Each row has a name. Each question is about the rows just above it.

M: [122 147 104 164 101 149  46 135  97 124 120 109  58 126 144 108 173 136
 123 107 138 149 114 143  86 203 189 126 128 119 133 123 135 130 136 122
  99 128 133 134 127 131 130 127 135 136 134 130 118 125 116 134 112 184
 126 123 140 156 131]
R: [119 155 104 136 133 120 127 121 127 134 122 110 129 113 128 117 116 145
  99 144 132 134 129 142 125 117 129 114 131 121 137 105 121 107 124 126
 103 170 125 104 129 114 141 130 133 142 136 147 134 136 136 144 125 175
 126 131 140 149 101]
K: [128 131 104 126 117 132 126 115 124 130 120 128 116 171 126 130 130 121
 127 125 135 122 125 117 139 131 138 133 128 114 155 115 115 120 120 128
 107 120 132 134 125 129 147 124 132 149 125 144 151 128 139 107 118 116
 126 145 103 136 138]
L: [132 113 104 139 138 128 132 127 135 134 128 135 143 252 127 119 134 123
 129 121 127 140 128 160 125 110 120 132 133 118 138 127 127 125 133 122
 103 129 141 142 126 117 142 132 112 130 114 130 120 127 131 110 134 200
 126 136  94 134 131]
Q: [120 118 104 128 125 131 126 127 129 128 110 127 135 106 127 124 124 128
 123 125 132 133 142 127 123 125 126 101 114 141 161  68 129 167 155  96
 105 115 128 134 119 172 116 145 104  87 133 146 142 114 131 131 133 201
 126 124 118 144  93]
S: [120 118 104 128 125 131 126 172 129 128 110 127 135 106 127 124 124 128
 123 125 132 133 142 127 126 125 126 101 114 141 161  68 172 167 155  96
 105 115 128 134 132 172 142 145 104  87 133 146 147 101 126 119 118 148
 126 115 135 156 136]
G: [126 134 104 126 134 134 126 108 126 130 131 127 118 124 120 125 128 123
 122 124 129 122 120  63 144 127 132 134 128 129 109 147 108 123 122 146
 105 129 126 129 129 108 115 135 134 131 114 118 118 148 119 143 161 122
 126 131 144 110 121]
Whose row is [120 118 104 128 125 131 126 127 129 128 110 127 135 106 127 124 124 128
 123 125 132 133 142 127 123 125 126 101 114 141 161  68 129 167 155  96
 105 115 128 134 119 172 116 145 104  87 133 146 142 114 131 131 133 201
 126 124 118 144  93]? => Q
Whose row is [120 118 104 128 125 131 126 172 129 128 110 127 135 106 127 124 124 128
 123 125 132 133 142 127 126 125 126 101 114 141 161  68 172 167 155  96
 105 115 128 134 132 172 142 145 104  87 133 146 147 101 126 119 118 148
 126 115 135 156 136]? => S
Where do [126 134 104 126 134 134 126 108 126 130 131 127 118 124 120 125 128 123
 122 124 129 122 120  63 144 127 132 134 128 129 109 147 108 123 122 146
 105 129 126 129 129 108 115 135 134 131 114 118 118 148 119 143 161 122
 126 131 144 110 121] appear? => G
Whose row is [122 147 104 164 101 149  46 135  97 124 120 109  58 126 144 108 173 136
 123 107 138 149 114 143  86 203 189 126 128 119 133 123 135 130 136 122
  99 128 133 134 127 131 130 127 135 136 134 130 118 125 116 134 112 184
 126 123 140 156 131]? => M
Whose row is [119 155 104 136 133 120 127 121 127 134 122 110 129 113 128 117 116 145
  99 144 132 134 129 142 125 117 129 114 131 121 137 105 121 107 124 126
 103 170 125 104 129 114 141 130 133 142 136 147 134 136 136 144 125 175
 126 131 140 149 101]? => R

C: [125 127 133 127 124 129 127 111 145 126 123 111 128 137 125 127 102 153
 121 227 122 129 125 121 126 121 143 134 154 134 124]
V: [131 128 131 112 133 122 127  63 140 126 171  63 130 185 131 124 122 139
 132 227 131 130 140 135 136 135 195 137 157 127 127]
X: [128 131 132 133 125 129 129 130 123 128 137 130 127 128 132 127 130 141
 127 227 121 127 132 131 129 132 153 123 162 143 127]
U: [128 131 132 133 125 129 129 130 123 128 137 130 127 128 132 127 130 141
 127 227 121 127 132 131 129 124 171 123 204 212 130]
B: [128 127 122 125 132 129 130  90 198 127 158 123 132 136 122 130 114 133
 136 227 139 129 123 127 130 128 121 138  22 129 124]
H: [117 133 134 145 116 138 126  21 101 124 119  21 128 124 134 130 100 170
 112 227 135 124 117 111 136 109 102 138 171 234 131]
Where do [128 131 132 133 125 129 129 130 123 128 137 130 127 128 132 127 130 141
 127 227 121 127 132 131 129 132 153 123 162 143 127] appear? => X

Y: [231  25 242 246 241  21 221 234]
P: [231  25 242 246 176  19   6 179]
T: [241  15 245   7   7 254 119  20]
N: [ 18 235 246 229 246   6  63 221]
D: [ 19 247  15 247 248  21  93 253]
W: [241 122 245  10   7 254 119  28]
Z: [250  63  21   8   5 246  45  25]
A: [240  23 240   7  10 245   6  32]
J: [ 17  18  13   9   5  24 248  19]
Shared by J and N: => [18]
The one value in Y and W: => [241]
Which row holds [ 19 247  15 247 248  21  93 253]? => D
Shared by P and D: => [19]
Which value is in both A and N? => [6]
Where do [ 17  18  13   9   5  24 248  19] appear? => J
Whose row is [ 18 235 246 229 246   6  63 221]? => N

fov: [139 159  94  91 115 106 108 118 120]
ripu: [139 131 130 128 124 116 115 131 127]
damor: [123 135 129 142 164 121 113 134 123]
Komi: [138 107 169 167 135 120 121 138 144]
bub: [139 135 130 129 124 116 115 130 126]
mafo: [138 107 168 165 135 119 121 137 143]
lozaf: [188  35 128  87 165  91 121 137 142]
gudab: [124 193 143 146 116 112 109 132 156]
zeded: [134  56 115  98 132 123 122 128  92]
depef: [136 130 116 167 126 162 110  86  76]
Which value is in both Komi and bub? => [135]
Which value is in both depef and gudab? => [116]
The row with [123 135 129 142 164 121 113 134 123] is => damor

demar: [ 73  76 116 157 124 136 119 150 131 155 143 199 196 201 181 145 132 113
 141 215 161 123 154 102 114  94  75  90 118 135 108  85  89  55]
rul: [144 169 195 190 142 150 210 130 152 150  90 174 123 136 100 173 198 150
 114 124 109 112 155 158  63 201 156 139  68 107 213 168 113 194]
Pife: [227 219 178 139 176 165 169 153 158 144 172 101 109 104 129 152 158 186
 168  91 148 186 145 194 199 197 221 209 197 175 181 210 218 235]
mero: [149 127 109 122 159 154  89 175  89 157 223 143 189 178 207 135 109 150
 188 191 195 187 152 140 229 100 185 157 226 193  92 129 218 101]
lekar: [ 73  76 116 157 124 136 119 150 131 155 143 199 196 201 181 145 132 113
 141 215 161 108 159 152  69 184 150 131  71 211 197 153 106 170]
Fezo: [176 200 207 183 155 156 227 130 223 147  82 149 103 114  89 171 204 165
 119  94 107 125 153 179  85 223 189 165  86 116 227 133 143 231]
lera: [149 127 109 122 159 154  89 175  89 157 223 143 189 178 207 135 109 150
 188 191 206 187 152 140 229 100 138 157 226 193  92 129 180 101]
misik: [165 140 112 115 165 157  88 176  86 156 231 130 182 168 205 133 108 157
 192 179 197 195 151 149 245 107 153 169 240 200  94 140 196 115]
Where do [ 73  76 116 157 124 136 119 150 131 155 143 199 196 201 181 145 132 113
 141 215 161 123 154 102 114  94  75  90 118 135 108  85  89  55] appear? => demar
Whose row is [227 219 178 139 176 165 169 153 158 144 172 101 109 104 129 152 158 186
 168  91 148 186 145 194 199 197 221 209 197 175 181 210 218 235]? => Pife
Whose row is [176 200 207 183 155 156 227 130 223 147  82 149 103 114  89 171 204 165
 119  94 107 125 153 179  85 223 189 165  86 116 227 133 143 231]? => Fezo
The row with [165 140 112 115 165 157  88 176  86 156 231 130 182 168 205 133 108 157
 192 179 197 195 151 149 245 107 153 169 240 200  94 140 196 115] is => misik

bib: [150 185 157 135 101 117 232]
sak: [117 202 185 152  67  32 140]
Kas: [177 155 184 220 116  10  90]
Where do [117 202 185 152  67  32 140] appear? => sak
Which row holds [150 185 157 135 101 117 232]? => bib

